Each row is followed by its group and then its class within the group.
[-0.40  0.34 -0.26  0.10  0.75  0.69  0.22 -0.17 -0.07 -0.51  0.71  0.32
 -0.50  0.91 -0.42  0.87  0.35  0.32  0.13 -0.06  0.37  0.19  0.28  0.17
 -0.42 -0.43  0.23  0.00  0.85  0.44 -0.45 -0.18  1.29  0.31  1.18 -0.08
  0.25  0.28 -0.10  1.61  0.10  0.42  1.03  0.11 -0.10 -0.10 -0.43 -0.63
  0.36  0.26  1.98  0.85 -0.06  3.04 -0.29  0.21  0.55 -0.50  1.11  0.92
  0.47  0.55 -0.15  0.38  0.14 -0.35 -0.15  0.04 -0.10  0.33 -0.58  0.40
  0.56  0.44]  (89) > J
[ 0.32 -1.87 -0.61  0.18  1.10  0.20 -0.35 -0.94  1.55 -0.54 -0.10 -1.78
  0.61  1.31  0.27  2.79 -0.85  1.43 -0.44 -0.18 -1.71  0.35  0.49  2.18
 -0.63 -0.83 -0.07  0.07 -0.73 -0.67  0.09 -0.57 -2.09  0.46  0.84 -0.95
 -0.51  0.03  0.54 -0.09  0.58 -0.28  0.26 -1.12 -0.01 -0.43 -0.21  1.02
  0.11  0.40 -1.42  2.52 -0.47  0.17 -2.40 -0.14  1.48 -2.21 -0.34  1.39
  0.19  0.22 -0.74  0.03 -1.55 -0.19  0.07  1.55  0.38  0.29 -0.19  0.44
 -0.26 -0.81]  (89) > S
[ 1.66  0.38 -2.25  0.06 -1.32  0.51  1.00  1.96 -0.27  0.61 -0.56  0.85
 -2.44 -1.29  0.07 -1.72  0.43 -1.76  0.06 -0.45 -2.17 -0.22 -0.64  0.92
  0.14  0.56  0.86  1.39  1.29 -0.83 -2.42  0.19 -1.57 -0.42  0.83  3.15
  0.78 -0.91  0.41  2.89 -2.49  0.06 -1.10  1.92 -0.50 -0.30 -0.55 -0.28
 -0.11 -0.16 -0.05 -2.71 -1.00 -0.38 -0.73  0.16 -0.43 -4.12  1.28  0.91
 -0.71 -0.49  0.65 -0.40  0.10  1.03  0.85  2.46  0.70  0.50  1.14  2.42
 -0.48  0.58]  (88) > T
[ 2.29 -1.12 -0.11  0.87  1.39  0.61 -0.66 -1.27  1.05  0.70 -3.45 -2.31
 -1.53 -0.20 -0.22  2.02 -2.25 -0.71 -0.61 -1.24 -4.38  0.63 -0.53  4.78
  1.13 -0.26  0.19  0.83 -0.08 -1.44 -1.38 -1.06 -5.06 -0.03  0.56  0.08
 -1.27 -0.66 -0.18 -1.87 -0.90 -1.33 -0.80 -1.58 -0.55 -1.02  0.01  0.59
  0.36 -0.42 -3.76  0.08 -2.01 -0.34 -4.12 -1.61  1.11 -5.45 -2.25  1.21
  0.61 -0.45 -0.76 -0.08 -0.55 -0.19 -0.50  3.38  1.10  0.00 -0.68 -1.45
 -0.07 -0.42]  (89) > L
[ 0.77 -0.70  1.21  0.25  0.24 -0.43  0.35 -1.72  0.21  0.18 -1.66 -0.74
  0.42 -0.89  0.24 -0.59 -1.52 -0.12 -0.08  0.59 -0.74 -0.05 -0.54  0.47
  0.42 -0.22  0.08  0.13 -0.67 -0.57  0.71 -0.66 -2.97  0.05 -0.68  0.98
 -0.80  0.34  0.39 -2.48 -0.44 -0.51  0.53 -0.75  0.19  0.84 -0.11  0.72
  0.25 -0.71 -4.29 -0.81  0.14  0.84  0.27 -0.09 -0.18  0.54 -1.17  0.38
  0.06 -0.32  0.05  0.24  0.03  0.78  0.44  1.74  0.43 -0.30  0.32  0.88
 -1.23 -0.54]  (88) > C
[ 0.25 -1.03  1.57  0.18  1.00 -0.43  0.15 -3.09  0.38 -0.71 -1.60 -0.55
  1.65 -0.49  0.74  0.72 -1.61  1.17 -0.78  0.88 -1.31 -0.38  0.46 -0.23
  0.16 -0.70  0.29 -0.91 -2.32 -0.63  1.18 -0.85 -2.91  0.63 -0.34  0.88
 -0.62 -0.63  0.59 -1.18  0.37 -0.15  0.96 -0.57 -0.23  1.12  0.59  0.98
  0.18 -1.15 -6.11  2.00  2.08  1.28 -0.23  0.17  0.49  0.55 -1.52  2.02
  0.37 -0.58 -0.63  0.53  0.69  0.98  0.03  2.59  0.54 -0.08 -0.96 -0.02
 -1.81 -1.00]  (88) > C
[ 2.49 -1.09  0.15  1.24  1.21 -1.38 -0.66 -0.54 -0.03  1.79 -2.85 -0.94
 -1.20 -2.36  1.21  1.20 -2.53 -0.47 -0.87  0.82 -4.23  0.23  0.10  1.97
  1.21 -0.16  0.18 -0.23 -2.92 -1.43  1.28 -1.18 -5.68  0.41 -0.49 -0.40
 -1.57 -2.18  0.49 -3.99  0.00 -2.07 -0.61 -0.36 -0.15  0.26  0.85  0.99
 -0.27 -0.76 -6.79  0.90  0.54 -0.17 -2.24 -2.35  0.45 -3.64 -3.01 -0.03
 -0.36 -1.52 -0.78  0.00 -0.20  0.81  0.32  4.50  0.86 -0.07 -0.26 -0.72
 -2.10 -0.62]  (88) > C
[ 1.02 -0.33 -0.52  0.31  0.42  0.29 -0.10 -1.66 -0.49  0.01 -1.35 -0.83
  0.87  1.32 -0.49 -1.10 -0.93  2.14 -0.51  0.86  0.81  0.19  0.67  1.30
  0.01 -0.44 -0.10 -0.23 -1.44 -0.65  0.36 -0.54 -1.50  0.07 -0.19  2.40
 -0.56 -0.06  0.51  0.68  0.57  0.73  0.84 -0.99 -0.58  1.15  0.02  0.34
  0.10 -1.13 -1.72 -0.10 -0.36  0.75 -0.51  0.22  0.08  0.79  0.06  2.15
  0.42 -0.27 -0.10  1.29  0.27  0.19  0.65  3.10  0.15 -0.18 -0.74  2.27
 -0.93 -0.97]  (88) > T
[-1.30 -0.60  0.40 -0.42  0.30  0.08 -0.33 -0.95  0.02 -0.97  0.33 -0.32
  1.92  0.27 -0.21 -1.03 -0.10  0.66  0.03  0.12 -0.42  0.24  0.36 -0.71
 -0.36 -0.07  0.25 -0.56 -1.29 -0.38  0.45 -0.18 -0.15  0.11 -0.48  1.98
 -0.04 -0.14  0.67  0.48  0.00  0.46  0.73 -0.10 -0.21  1.50  0.34  0.46
 -0.79 -0.62 -1.39  0.44  0.54  0.79  0.49  1.09 -0.24  2.15  0.10 -0.65
 -0.12 -0.12  0.10 -0.30  0.19  0.94  0.82 -0.15  0.22 -0.20  0.03  0.73
 -1.01 -0.79]  (88) > F
[ 3.10  1.61 -1.74  0.53 -0.46  1.18  0.92 -0.96 -1.29  0.98 -2.35 -1.07
 -1.47  2.52 -2.73 -4.61 -1.16  1.40 -0.10 -0.06 -3.96  1.42 -0.48  3.98
  0.01 -0.25 -0.44  1.72 -0.57 -2.14 -2.43 -0.20 -1.68 -0.74  0.65  5.29
 -0.35  0.72  0.40  2.51  0.59  0.93 -0.21 -0.61 -1.64  0.50 -1.41  0.66
 -0.25 -1.00 -0.55 -3.01 -5.03 -0.11 -1.65  0.16  0.71 -0.40 -0.20  3.39
  0.90 -0.46  0.74  1.45  2.13  0.94  1.51  6.18  0.51 -0.42  0.89  4.32
 -0.65 -0.51]  (88) > T
[ 1.14 -0.05 -0.54  0.28 -1.12  0.05  0.54 -1.07 -0.39  0.02 -1.61 -0.46
  0.42  0.14 -0.35 -1.57 -0.87  0.52 -0.24  0.58 -2.47  0.07  0.14  0.97
  0.04 -0.23  0.09  0.21 -1.51 -0.90 -0.46 -0.70 -2.02 -0.29  0.09  2.31
 -0.18 -0.24  0.67  0.39 -0.11  0.13  0.57 -0.31 -0.38  0.67 -0.21  0.39
 -0.37 -0.67 -2.71 -0.80 -0.96  0.42 -0.69  0.02 -0.06 -0.08 -0.79  1.59
  0.22 -0.44  0.06  0.63  0.47  0.75  0.63  2.50  0.51 -0.50  0.54  1.29
 -1.26 -0.75]  (88) > F
[-0.03 -0.68 -0.13  0.18 -0.30 -0.87  0.82 -0.34  0.05  0.46 -0.12 -0.75
  0.38 -0.12  0.18 -0.39 -0.38  0.49 -0.20  1.40 -0.27 -0.34 -0.33  0.42
 -0.32  0.08 -0.18 -0.32 -1.10 -0.41  0.76 -0.25 -2.30  0.18 -0.29  0.99
 -0.68 -0.21  0.43 -0.75  0.21 -0.81  0.44 -0.64  0.48  0.05 -0.16  0.00
 -0.06  0.11 -2.49 -0.29  0.11  0.23 -0.05 -0.77 -0.21 -1.36  0.05  0.00
 -0.39 -0.25 -0.23  0.12 -0.30  0.19  0.72  1.73  0.31  0.27  0.53  0.26
 -0.72 -0.78]  (88) > C
